Below are the code and all the weights of a small trained network. Each question names an input and a class and asks about switching units off, where a switched-off unit gives its printed mean instead of its output.

import numpy as np


def w(rows, s, z=0):
    codes = np.array(rows[::2]) - 128.0
    scale = np.full(codes.shape[1], s)
    scale[-1] = z or s
    return codes * scale


def norm(h):
    return h / np.sqrt((h * h).mean(-1, keepdims=True) + 1e-5)


def f(y):
    return y / 2 * (1 + np.tanh(0.7978845608 * (y + 0.044715 * y**3)))


def log_softmax(a):
    a = a - a.max(-1, keepdims=True)
    return a - np.log(np.exp(a).sum(-1, keepdims=True))


def net(x, mask):
    res = np.array(x, float).reshape(1, 8) / 4 @ E
    u = 0
    for l in range(2):
        y = f(norm(res) @ A[l][:, :-1].T + A[l][:, -1])
        res = res + np.where(mask[u : u + 10], y, B[l][:, -1]) @ B[l][:, :-1]
        u += 10
    return log_softmax(norm(res)[-1] @ U[:, :-1].T + U[:, -1])


A, B = {}, {}
E = w([
[125,124,139,124,129,121,134],'x0',
[130,133,123,132,131,127,123],'x1',
[197,139,100,135,182,197,237],'x2',
[159,241,102,3,100,110,126],'x3',
[132,140,113,137,134,132,118],'x4',
[127,128,115,128,121,138,121],'x5',
[27,64,85,67,239,193,120],'x6',
[125,122,132,125,125,125,132],'x7',
],0.0034)
A[0] = w([
[201,190,119,114,111,61,164,143],'0.n0',
[127,202,113,154,60,106,91,96],'0.n1',
[146,159,69,153,127,189,117,141],'0.n2',
[212,97,178,253,75,149,139,94],'0.n3',
[115,133,194,219,60,99,47,4],'0.n4',
[65,39,146,225,211,181,83,130],'0.n5',
[141,130,136,197,129,173,169,99],'0.n6',
[174,66,116,191,150,150,167,132],'0.n7',
[163,133,169,180,30,59,85,68],'0.n8',
[176,164,148,167,98,180,195,99],'0.n9',
],0.005,0.0047)
B[0] = w([
[134,148,124,114,50,125,119,204],'0.n0',
[119,134,173,140,139,117,98,157],'0.n1',
[134,93,179,132,124,97,174,148],'0.n2',
[85,70,78,70,214,50,97,209],'0.n3',
[185,108,101,135,193,254,205,155],'0.n4',
[73,146,193,184,51,146,112,253],'0.n5',
[173,101,97,104,187,84,111,143],'0.n6',
[136,53,124,145,150,123,125,181],'0.n7',
[113,112,176,130,172,210,114,192],'0.n8',
[149,99,63,112,110,67,167,160],'0.n9',
],0.0062,0.004)
A[1] = w([
[140,154,48,92,214,159,241,48],'1.n0',
[188,129,159,214,96,163,216,207],'1.n1',
[197,166,129,106,3,62,115,215],'1.n2',
[187,147,182,116,111,133,73,53],'1.n3',
[106,195,146,63,101,253,117,249],'1.n4',
[118,100,184,128,208,124,77,103],'1.n5',
[111,73,180,179,170,216,110,170],'1.n6',
[107,39,165,183,154,203,98,99],'1.n7',
[165,53,183,185,187,204,84,55],'1.n8',
[54,179,86,78,158,93,69,150],'1.n9',
],0.0058,0.0021)
B[1] = w([
[56,197,234,229,33,153,54,182],'1.n0',
[159,56,41,1,223,121,152,172],'1.n1',
[110,127,115,141,179,219,157,234],'1.n2',
[79,137,169,189,107,146,131,135],'1.n3',
[106,73,155,201,125,40,67,251],'1.n4',
[142,157,88,95,99,158,154,171],'1.n5',
[220,163,127,104,126,151,150,254],'1.n6',
[168,227,105,125,116,111,127,253],'1.n7',
[134,195,77,16,111,156,189,217],'1.n8',
[187,31,95,124,180,91,205,168],'1.n9',
],0.0052,0.0044)
U = w([
[204,177,87,79,143,194,212,21],'0',
[44,170,230,213,93,127,61,119],'1',
[130,9,106,130,214,10,110,255],'2',
],0.013,0.00055)

Each question gives the input, the list of numbers given to net, and the class t.
The units are the neurons (one row each of A and B). Each row of codes is followed by its name. A weight is (code - 128) times the scale printed after its matrix; where a second scale follows, it is the last column's (A, B and U).
mask holds one flag per neuron, layer by layer. A switched-off neuron (its flag False) gives its mean, the last column of its row in B, instead of its output. The means were averaged over made-up inputs and are rounded, as every weight is.
A unit's drop is (log p(t) with every unit on - log p(t) with that unit switched off) / (log p(t) with every unit on - log p(t) with every unit switched off).
The circuit of an input: a set's keep is (log p(t) with only the set's units on - log p(t) with every unit switched off) / (log p(t) with every unit on - log p(t) with every unit switched off). Starting from the 12 units with the biggest drops (on a tie, the unit counted first), units are removed one at a time, each time the one whose removal leaves the highest keep (on an exact tie, the one counted first), for as long as the keep stays at least 0.8.
circuit, biggest first: the units of the circuit, biggest drop first
top k neurons: the k neurons with the biggest drops, biggest first
top k neurons in layer l: the k neurons of layer l with the biggest drops, biggest first
drop when u is switched off: that unit's drop, to one decimal
input [1,1,3,0,0,-4,-6,-7], class 2: circuit, biggest first	[0.n3]
input [2,-1,0,5,8,-4,2,-7], class 2: top 2 neurons	[1.n9; 0.n4]
input [0,6,5,-7,8,1,-1,6], class 2: top 3 neurons	[0.n3; 0.n8; 0.n4]
input [-8,7,-7,-7,2,8,-1,-5], class 0: circuit, biggest first	[0.n4; 1.n8]
input [-8,-5,-1,8,6,8,-8,-4], class 1: top 3 neurons in layer 1	[1.n8; 1.n6; 1.n3]
input [3,8,6,-2,-7,1,0,0], class 2: top 2 neurons	[0.n9; 0.n8]
input [-2,-7,-2,6,8,-3,2,5], class 2: top 2 neurons	[1.n9; 0.n5]
input [8,-8,6,1,6,7,8,-5], class 1: top 2 neurons in layer 1	[1.n0; 1.n4]
input [4,1,-8,-1,3,3,-1,6], class 0: top 2 neurons	[0.n4; 1.n8]
input [-4,8,-2,-7,-3,-8,5,-4], class 1: drop when 0.n5 is switched off	4.6
input [5,-6,7,6,-8,0,3,-1], class 1: drop when 1.n0 is switched off	0.9
input [3,6,-5,0,8,-3,0,1], class 0: drop when 1.n8 is switched off	0.1
